Here is a tiny trained network, its code and every weight. The questions are about switching its units off for an input and a target symbol, where a switched-off unit gives its printed mean instead of its output.

import numpy as np


def w(rows, s, z=0):
    codes = np.array(rows[::2]) - 128.0
    scale = np.full(codes.shape[1], s)
    scale[-1] = z or s
    return codes * scale


def f(y):
    return np.maximum(y, 0)


def softmax(a):
    e = np.exp(a - a.max(-1, keepdims=True))
    return e / e.sum(-1, keepdims=True)


def log_softmax(a):
    a = a - a.max(-1, keepdims=True)
    return a - np.log(np.exp(a).sum(-1, keepdims=True))


def net(x, mask):
    ids = ['αβγδεημξσψω'.index(c) for c in x.split()]
    T = len(ids)
    res = E[ids] + P[:T]
    u = 0
    for l in range(3):
        q, k, v = (res @ M[l].T for M in (Q, K, V))
        z = softmax(np.where(np.tri(T) > 0, q @ k.T / 3**0.5, -1e9)) @ v
        res = res + np.where(mask[u], z, O[l][:, -1]) @ O[l][:, :-1]
        u += 1
        y = f(res @ A[l][:, :-1].T + A[l][:, -1])
        res = res + np.where(mask[u : u + 4], y, B[l][:, -1]) @ B[l][:, :-1]
        u += 4
    return log_softmax(res[-1] @ U[:, :-1].T + U[:, -1])


Q, K, V, O, A, B = {}, {}, {}, {}, {}, {}
E = w([
[204,108,109],'α',
[124,122,122],'β',
[189,147,102],'γ',
[254,91,103],'δ',
[185,81,106],'ε',
[100,139,112],'η',
[45,82,88],'μ',
[161,85,54],'ξ',
[92,106,117],'σ',
[85,64,182],'ψ',
[130,160,120],'ω',
],0.0073)
P = w([
[174,91,42],'0',
[76,199,143],'1',
[187,134,191],'2',
[83,206,134],'3',
[181,115,198],'4',
[90,216,128],'5',
[173,92,210],'6',
[90,225,119],'7',
[175,86,230],'8',
[93,225,115],'9',
[163,70,254],'10',
[92,232,108],'11',
[180,86,235],'12',
],0.0078)
Q[0] = w([
[247,8,72],'L0H0',
[117,206,75],'L0H0',
[170,71,119],'L0H0',
],0.012)
K[0] = w([
[158,213,6],'L0H0',
[195,90,156],'L0H0',
[132,165,79],'L0H0',
],0.014)
V[0] = w([
[124,254,69],'L0H0',
[129,43,166],'L0H0',
[129,90,150],'L0H0',
],0.0042)
O[0] = w([
[148,228,5,2],'L0H0',
[119,80,184,211],'L0H0',
[115,97,167,171],'L0H0',
],0.0032,0.00036)
A[0] = w([
[142,115,94,59],'L0N0',
[240,130,121,1],'L0N1',
[146,221,65,125],'L0N2',
[196,251,185,147],'L0N3',
],0.011,0.0024)
B[0] = w([
[147,115,79,133],'L0N0',
[100,132,249,173],'L0N1',
[186,193,85,203],'L0N2',
[62,61,142,250],'L0N3',
],0.015,0.0027)
Q[1] = w([
[10,49,2],'L1H0',
[112,123,123],'L1H0',
[117,177,116],'L1H0',
],0.014)
K[1] = w([
[227,27,248],'L1H0',
[137,113,151],'L1H0',
[123,168,179],'L1H0',
],0.011)
V[1] = w([
[253,41,158],'L1H0',
[187,86,141],'L1H0',
[176,98,130],'L1H0',
],0.0059)
O[1] = w([
[253,147,191,3],'L1H0',
[190,145,165,67],'L1H0',
[170,143,170,63],'L1H0',
],0.005,0.00046)
A[1] = w([
[56,58,230,52],'L1N0',
[10,102,6,2],'L1N1',
[8,75,96,91],'L1N2',
[117,2,115,141],'L1N3',
],0.0082,0.0043)
B[1] = w([
[124,165,32,252],'L1N0',
[254,250,207,132],'L1N1',
[215,145,196,169],'L1N2',
[227,76,114,208],'L1N3',
],0.0095,0.0044)
Q[2] = w([
[154,167,118],'L2H0',
[222,60,65],'L2H0',
[150,4,54],'L2H0',
],0.027)
K[2] = w([
[126,135,71],'L2H0',
[254,151,61],'L2H0',
[253,108,118],'L2H0',
],0.025)
V[2] = w([
[54,119,128],'L2H0',
[112,9,114],'L2H0',
[89,124,6],'L2H0',
],0.019)
O[2] = w([
[128,79,204,3],'L2H0',
[59,7,111,87],'L2H0',
[209,42,168,121],'L2H0',
],0.018,0.0061)
A[2] = w([
[86,231,200,103],'L2N0',
[72,183,245,2],'L2N1',
[203,144,170,127],'L2N2',
[2,183,231,145],'L2N3',
],0.013,0.0097)
B[2] = w([
[176,53,109,249],'L2N0',
[3,152,55,159],'L2N1',
[94,164,162,209],'L2N2',
[85,163,210,188],'L2N3',
],0.02,0.018)
U = w([
[38,114,212,139],'α',
[141,237,136,160],'β',
[110,155,67,118],'γ',
[37,212,57,1],'δ',
[170,116,81,116],'ε',
[140,122,127,208],'η',
[39,74,44,44],'μ',
[161,2,177,99],'ξ',
[200,82,241,207],'σ',
[126,141,116,210],'ψ',
[97,201,33,70],'ω',
],0.0044,0.0054)

Each question gives the input, a string of symbols that net reads in full, and the target symbol t.
The units are the heads (3 rows each of Q, K, V and O) and the neurons (one row each of A and B). Each row of codes is followed by its name. A weight is (code - 128) times the scale printed after its matrix; where a second scale follows, it is the last column's (O, A, B and U).
mask holds one flag per unit, layer by layer, with each layer's heads first. A switched-off unit (its flag False) gives its mean, the last column of its rows in O or B, instead of its output. The means were averaged over made-up inputs and are rounded, as every weight is.
A unit's drop is (log p(t) with every unit on - log p(t) with that unit switched off) / (log p(t) with every unit on - log p(t) with every unit switched off).
The circuit of an input: a set's keep is (log p(t) with only the set's units on - log p(t) with every unit switched off) / (log p(t) with every unit on - log p(t) with every unit switched off). Starting from the 12 units with the biggest drops (on a tie, the unit counted first), units are removed one at a time, each time the one whose removal leaves the highest keep (on an exact tie, the one counted first), for as long as the keep stays at least 0.8.
units of the circuit, in order: the units of the circuit, biggest drop first
top k neurons: the k neurons with the biggest drops, biggest first
top k neurons in layer l: the k neurons of layer l with the biggest drops, biggest first
input ψ σ ω ψ ω ω μ ε ψ ω ω γ, target σ: top 3 neurons : L1N3, L0N1, L2N1
input η μ μ, target σ: top 3 neurons in layer 0 : L0N2, L0N1, L0N0
input η ω β η ξ μ γ η, target σ: top 2 neurons in layer 2 : L2N0, L2N1
input ψ μ α ψ γ ψ μ ω β ω η ξ, target β: units of the circuit, in order : L0N2, L2H0, L2N2
input ω ω ψ ψ β γ ψ α ψ ε γ α σ, target β: top 2 neurons : L0N3, L0N2
input ψ η ψ β ω, target μ: top neuron in layer 0 : L0N3
input ω γ α ω σ ψ μ η ψ ψ ψ ξ β, target β: units of the circuit, in order : L2H0, L0N2, L2N0, L2N2
input η ψ η, target σ: units of the circuit, in order : L2H0, L2N1
input ω ψ σ σ, target α: top 2 neurons : L1N3, L2N3
input σ ψ α ω η ψ σ ψ ε γ ψ ω μ, target ξ: units of the circuit, in order : L2H0, L0N1, L1N3
input μ η ε σ β ψ σ γ σ ξ, target β: units of the circuit, in order : L0N2, L2H0
input ω ψ η σ η μ σ γ η, target β: top 3 neurons in layer 0 : L0N3, L0N2, L0N0
input σ σ β β ψ η ψ ω ω, target ξ: units of the circuit, in order : L0N3, L2H0, L1N3
input ψ ψ ω ω ω ε ε ψ α, target μ: units of the circuit, in order : L2H0, L1N3
input σ ψ ψ ξ σ, target ξ: units of the circuit, in order : L2H0
input μ β β γ ψ, target ω: top 2 neurons in layer 1 : L1N1, L1N3
input γ σ γ ψ ω, target ε: top 3 neurons in layer 0 : L0N1, L0N3, L0N2
input ψ ψ σ γ ψ β, target α: top 4 neurons : L2N3, L1N0, L1N3, L0N3
input μ ω ω η β, target ω: top 2 neurons : L1N1, L1N3
input η σ ψ, target σ: units of the circuit, in order : L2H0, L0N3
input ε η η ξ σ ξ ψ ψ α ψ ε β, target α: units of the circuit, in order : L2H0, L1N3, L1N0, L2N3
input η α ω ψ γ ψ μ, target σ: top neuron : L0N1
input ε σ σ γ ψ ψ η σ δ η ω, target δ: units of the circuit, in order : L2H0, L1H0, L0N1, L2N0
input σ δ ψ μ σ ω ξ ω δ β μ σ ψ, target ξ: units of the circuit, in order : L2H0, L0N1, L1N3
input ψ γ ψ ω δ, target μ: units of the circuit, in order : L0N3, L2H0
input σ γ σ σ β γ β, target ξ: units of the circuit, in order : L2H0, L1N3
input ψ γ ε β ψ ψ ω, target μ: top 2 neurons : L1N3, L1N0
input σ ψ ψ, target ξ: units of the circuit, in order : L2H0
input ω σ δ ψ ψ, target β: top 2 neurons in layer 2 : L2N0, L2N2
input ψ μ ψ σ γ, target μ: top 3 neurons : L0N3, L1N3, L1N0
